In the rows, zero is written as 128.
Each row has a class, written as a number after it.
[146 137 131 104  90 116 125  76 175 120 124 109 101 155 120 139 122 126
 101 145 118 135 118 155  92 134 142 149 117  87 118 114 153 151 148 127
 194]  1
[166 164  83  99 114 127 130 105 130 110 140 102  80  96 171 149 121  97
  81  78 137 151  95 116 148 133 154 130 101 178 112 170 103 151 165 142
  68]  0
[171 107  58 122  84 202 122  45 144  99 113 142  66  65 117 128 154  98
 121  77 180  81  25 147 124 129 178 109  60 161 137 185 127 161 152 152
 179]  6
[158  93 173 108 105 190 207 110 135 121 129  85 155 102 113 178 167 165
 112 100 125 173 111 125 133  66 128 141 145 163 143  82 128 121  80  79
 109]  3
[165 191  44 146 118  86 110  86 165  99 114  94 114 225 142 122 149 183
 130 127 116  85  63 140 111 114 141 167  91 142 138 199 162 148 176  53
 163]  9
[104 156 136 111 169 100 106 141 146 133 147 104 141 121 167 172 109 101
 124 134 157 101 122 112 159 120 110  61 108 145 140 177  75 134 126 152
  98]  2
[124 102  96 154 123 174 140 134 133 137  84 122 117 128 106 111 102 105
 118 120 128  99  77  59 155 129 120 115 119 142 158 136 125 140 145 109
 124]  4
[170  95 114 116 120 166 104  85 183 144 124 148 112 102 133 140 156 200
 112 146 178  63  61  76  99  99 114  69  68 145 107 209 167  77  60  65
 157]  5
[142 138 150 155 128 161 149 158 107  99 122 141 125 121 116 118 155 135
 119 145  94 186 136 152  96 135 121 148 142 176 111 160 131  83 147 128
 103]  8
[108 136 123 132 146 169 122 116  89 117 149 104 119  84 107 157 139  63
 145 141 157 117 159 106 145  86 129  78 147 171 153 103 118 124 143 148
 104]  8
[161 103 140 147 111 183 194 127 137 107  99 143 114 133 110 128 145 129
 149 143 126  77 111 138 143 122 117 107  99 163 182  82 118 100 123 114
 130]  7
[140 163  81 142 123 166 164 110 123  95 114  74 135 131 161 170 162 160
 187 159 135 158 163 167 129 135 115 105 132 213 181 102 144 105 155  69
 158]  11
[169 115 116 150 191 173 234 114  93 156  91 133 184 146 102 154 137  56
 135 166 165  94  86 116 178 166 124  95 109  78 110  65 132 129  83  95
 182]  5
[168 161 123 128 107 105 107 109 123 143 150 104 126 127 173 129 155 170
 124 100 120 208 115 155 108 151 145 131 140 147  80 187 119 157 142  92
 117]  9
[152 115 107 112 105 174 157  58 177 105  79 120  68 165 122 131 122 110
 143 118 121 102  88 150  95  22 129 161  75 208 161 152 146 114 159 104
 103]  1
[151 165 115 164 128 137 135 136 116 150 144 151 139 133 142 143 133 102
 114 150 168 106 147 157 132 159  88  66 101 161 162 107 120  89 150 148
 114]  11
[130 157 105 102 124 141  97 117 132  82 106  80 132  88 167 128 139 154
 115  89 108 199 155 190 107 114 140 155 148 192 140 155 122 139 140 103
 151]  3
[106 142 178 146 173  91 147 138  83 145 122 121 133 169 146 162 110 115
 146 135 179  50 189  72 172  97 129  48 145  78 131 110 119 121  75 132
  98]  0
[146  82 126 114  94 157 137 129 148 119 119 145  93 112 104 150 143 183
  90 167 107 125 170 127  63 147 134 139 109 101 108 130 141  97  93 154
 149]  5
[104 125 146  79 126 113 149 107 149 108 139  98 123  94 131 116  86  92
 115 116 187 158 162 149 112  64 126 112 113 170 140  70 124 107  86 206
 117]  5
[106 153 145 159 117 145  93 132 130 120 132 110 109 131 170 128 118 159
 123 127 126 185  98 105 143 119 126 141 124 168 147 183 133 134 150 118
 121]  11
[131  93 156 141  79 194 136 117 136 151 140 154 110 100 108 160 147 151
 106 126 146 122 105  98 125 114 130  91 112 134 127 143 132 122 117 141
 144]  0
[171 118 124 108 117 161 160  90 145 115 106 110 122 129  89 152 135 128
 143 142 133  98  61  78 141 115 145 108  95 146 156 116 130 131 153  84
 131]  7
[158 161 111 143 131 142 120 123 151  99 127 124 105 122 175 142 137 120
  80 131  98 157  90 139 136 132 126 133 114 185 127 194 104 118 145 104
 103]  2
[136  91 120 149 120 175 196 113  86 141  74 141 127 164  89 156 102 114
 125 141 119 126  52  60 139 153 141 121 126 149 128 132 130 139 165  92
 108]  3
[157 151 126 110 120 139  80  86 111 146 159 151 150  77 163 105 159 128
  79 116 147 173  84 152 115 107 154 134  96 167  77 143 112 137 166 166
  68]  8
[137 122 159 155 113  92 142 138 104 152 133 120 162 171 137  97 116 151
 110 126 151 123 169 143 116 141 143 129 173  62 115  46 137 146  90 152
 168]  4
[ 93 123 118 149 100 132 106 149 143 135 122 161 116 107 127 143 134 167
 104 140 136  93 132 123 140 186 114 105 111  88  93 164 117 115 137 139
 133]  0
[142 121 112 137 102 142 136 106 137 143 145 126 129 107  98 162 145 164
 113 137 147 122 108 136 116 151 143 106  88  88 131 111 124 155 112 153
 164]  4
[113  89  93 124 116 140 198 117 169 151 103 164 171  46 100 175 130 142
 153  99 223  56 124 163 180 103 111 101  62 128  96 110 111  84  75 144
  85]  6
[118 140 127 131 119 105 102 102 138 186 140 124 127 170 120 175  83 161
 151  84 168 110  74 102 154  88 133 121  96 164 114 125 140 141 116  76
 118]  6
[122 130  96 120 113 156 142 116 134 120 132 107 117 135 104 151 111 102
  87 143 153 123  52  78 133 160 135 124 103 100 130 141 140 157 144 151
 201]  4
[176 121 158 146 105 129 138 121 118 163 150 151 143  97 158 122 109 135
  59  49 138 155  65 150 134 137 145 114 127 143 113 155  95 156  89 157
  96]  3
[143 162  99 108 136 163 135  93 136  91 118  83 111  96 125 165 186 114
 125 150 138 182 132 139 106 126 115 114  89 176 116 158 128 116 147 132
 157]  10
[124 117 152 123 120 181 183 145 134 113 115 119 141 135 123 158 135 133
 164 158 128 143 111 123 145 144 122 102 110 186 188  71 108 118 134 156
 170]  2
[113  98 103 119  95 150 140 107 131 135  95 114  88 106 107 166 109 157
 135 140 153 168 133  82 117 108 135 134 108 197 130 129 149 125 157  92
  83]  3
[144 123  89 118 163 136 171 114  97 128 145 113 137 124 128 134 144  70
 103 153 173 102 107  57 130 104 137  89 113 103 148 109 123 163 112 197
 132]  2
[157 170 178 142 129 118  97 132 144 169 168 134 108 186  79 159 124 112
 149 119 149 108  82 125 128 137  93  87 117 114 137 113 155 111 133  76
 188]  1
[105 127 126 134 159 144 125 138 127 115 101 143 141 156 153 122 124 119
 160 153 128 101 133 163 113  81 109 142 140 180 108 176 141  76 133  90
 112]  8
[140 152  93 101 134 168 179 111 113  65 119 113 128  93 109 133 150 124
 111 121 106 217  87 143 113  82 138 168  95 171 126 158 117 121 160 150
  79]  4
[113 160 108 149 161 120 105 148  83 163 146 142 141 148 132 161 134  93
 132 149 179 106 128 129 141 158 112 103 118 135 105  95 106 131 140 175
 144]  2
[123 118 138 121  89 144 131 122 170 140 127 143 111  85  76 174 149 163
 135 152 153 127 155 145  97 146 100  96  85 111 114 131 138  95 122 151
 158]  1
[103 145 187 127 122  80 118 123 134 162 170  91 192 180 171 130  97 166
  95  93 160 116  94 128 128 114 101  52 162 132 139 126 107 146 107 114
 138]  3
[111 122 107 137 121 117 127 131 100 140 103 159 170 141 158 102 120 188
 137 146 138 163 144 130  91 109 130 180 146 128  90 127 160 104 116 154
 120]  11
[129 127 124 124 126 164 124 142 146 134 132 124 104  77  58 193 145 123
 107 153 139 111 108  82 136 165 125 130  81 118 122 125 135 113 118 145
 143]  8
[142 121 162 134  97 102 135  95 160 170 142 128 133 144 115 118  99 133
  81  96 128 137  91 116  97  97 113 120 144  95  92 129 142 138  81 134
 138]  1
[117 125 166 152 111 115 158 157 112 204 161 144 194 169 145 141 111 148
  98 138 101 176 121  99 170 159 107 124 164  74 100  90 120 158 110 103
 131]  9
[135  96 142 107 120 138 178 118 157 119 116 107 119 109 108 168 129 115
 104 138 112  91 119  88 126 163 123  97 125  69 124 130 108 132  65 160
 168]  10
[137 119 170 131  88 119 103 138 135 161 149 137 175 142 161 127 132 156
  80 124 126 155  87 160 131 191 162 170 152  81  77  90  94 170 143 185
 185]  2
[125 141 127 139 186 168 120 130 143 100  46 193 138 146 121  80 153  90
 148 130 103  52 108 227 124 135  96 122  88 103 122 175 104  80 135 102
 141]  0
[147 155  55  80 138 122 178  48 142 102 177  68 124 100 118 169 134 128
 114 143 183 149  92  95 130  71 150 107  81 137 147  67 172 156  68 128
 174]  5
[124 115 178 122 116 146 148 121 147 124 127 108 119 120 136 121 121 125
 115 116 114 165 104  84 127 104 114  85 109 165 156 154 100 130 112 167
 109]  10
[107 130 147 147 133 140  88 122 140 121  95 141 116 146 128 131 121 140
 138 156 131 107 103 107 130 121 132 114 118 146 135 150 123 116 134 123
 151]  2
[146 119 116 122  99 103 126 146 149 132 132 141 134 107 154 137 128 198
 109 161 120 145 149 102 138 163 128 160 151 100  77 118 163  99  98  61
 141]  7
[143 168  75 157 104  93 102 114 137 154 135 147  82 142 137 130 102 128
 123  97 185 163 135 184 114 126 117 148  90 208  88 132 162 101 149  94
 110]  6
[120 160 132 110 119 140 100 106 121 103 153 126 124  62 142 129 127 140
 105 104 133 174  96 122 135  91 146 132 111 194 119 138 122 116 120 165
  89]  8
[115  99 106 140  91 176 123 102 155 153 112 120 138 113 109 149 159 148
  97 133 114 106 116 136 110 143 124 129 118  80 121 151 118 169 110 142
 199]  9
[103 118  64 169 118 157 160 126 121 138 118 119 131 132 164 147 140 147
 139 138 119  93 111 171 176 178 122 176 138 112 105  70 122 164 105  88
 191]  7
[108 152  82  84 162  79  57 103 168 113 107 109 157  54 182 109 111 123
  91 117 131 133 114 141 132 130 153 146 111 106  64 226 111 152 127 137
 102]  8
[114 143 117 122 183  95 163 146 111 154 112 110 153 169 163 140  94  68
 198 146 148 111 172 134 165 142 100  67 122 151 156 100  99 135 134 130
 123]  10
[107 152 149 117 132 114 124 114  97 133 205 104 123 114 131 138 135 119
 105 141 173 163  90  72 133 109 130  91 124 135 109 116 135 143 127 164
  96]  8
[131 138 155 118 171  81 114  90 123 134 113 106 125 121 169  78 107  82
 115 156 154 104 187 106 130 111 115  43 148  85 139  83 127 141  76  98
 117]  7
[113  89 135 133 136 140 203 128 104 174 135 113 144 158 125 177 114 115
 173 175 126 122 203  84 147 102 124  69 140  91 182  81 128 169  90 125
 136]  9
[113 142 157 135 171 109 178 171  95 153 118 153 198 141 219  84  98  77
  81 131 135 157 157 189 147 171  99 136 135  86 117  97  85 135 101 223
 116]  11
[128 163  86 112  99 127  77  68 143 117 179  99  89 118 153 149 136 146
 130 138 192 158 134 155  89  56 126  87 107 203 133 149 162 117 148  99
 138]  4
[111 125 147 160 126 174 142 133  90 124  92 120 126 166 152 119 119 115
 136 139 120 119 105 100 152 140 130 138 141 145 162 103 113 135 164 145
 127]  11
[ 97 173 134 100 116 104  68  96 139 129 144 105 121 107 181 127  98 166
 116 115 133 210  78 122 136 135 139 151 109 157 114 140 125 150 144 137
 110]  11
[174 145 126 117 140  99 135  78 114 165 137 130 122 124 122 148 136  79
  96 162 182 139 197 119 111 106 147  62  98  94 120  91 143 148 138 139
  95]  0
[112 143 111 145 160 117 176 134 105 128 136  99 144 127 131 127 135 108
 157 133 162 113 147 114 143 111  89  75 131 140 162  96 107 115 126 139
  52]  11
[132 134 124 141 120 155 152 125 135 138 106 127 112 157 110 178 113 125
 144 147 124 109 107  70 161 125 116 109  86 179 163 114 129 111 136 123
 139]  10
[148 108 122 161 122 127  93 103  78 162 123 165 100 143 111 120 140 133
 127 121 168 100 181 115  85  90 147 101 134 106 102 131 154 125 114 130
 117]  6
[130 139 150 175 140 137 112 130 116 142 113 158 106 174  80 142 157 166
 170 146 148 106 132 125 103 102 105  96 119 131 104 166 163  80 125  55
 124]  0
[123 135 130 122 146 141 131 138 113 107 129 145 107 153 149 123 161 162
 175 125 148 122 103 159 107  74 110 157 117 203 108 128 119  75 119 125
  78]  2
[117 131 165 149  44 177  73 104 174 110 117 148 111  71 157 127 155 212
 121 140 101 186 134 183 121 185 128 127 149 132 100 139 156 105 120  85
 252]  1
[127 121 120 144 123 147 134 149 137 148 138 160 131 118  93 144 123 126
 115 151 121 122 126 143 108 146  89 114 120 123 121 127 135 104 105 118
 163]  7
[142 140 138 142 118 106  85  88 137 137  88  97 101 187 102 151 116 149
 103 127 122 101 129 132 107 135 158 142 115 110 144 106 132 166 163  89
 140]  3
[116 150 102 169 145 101 103 140  98 137 137 149  99 147  88 144 150 141
 189 176 160 117 169 157  91 142 112 103 115 166  92 147 142  81 181 100
  68]  8
[126 126 100 122 119 122 195 132  80 155 172 130 150 159 101 129 140  97
 137 156 153 174 164 109  95  95  92 107 169 132 106  79 153 113 135 132
  97]  9
[126 127 163 133 113 129 127 156 155 140 143 140 123 160 159  97  87 118
  64 113  82 151 100 147  93 125  70 129 163 165 110 157 120  91  99 101
 123]  7
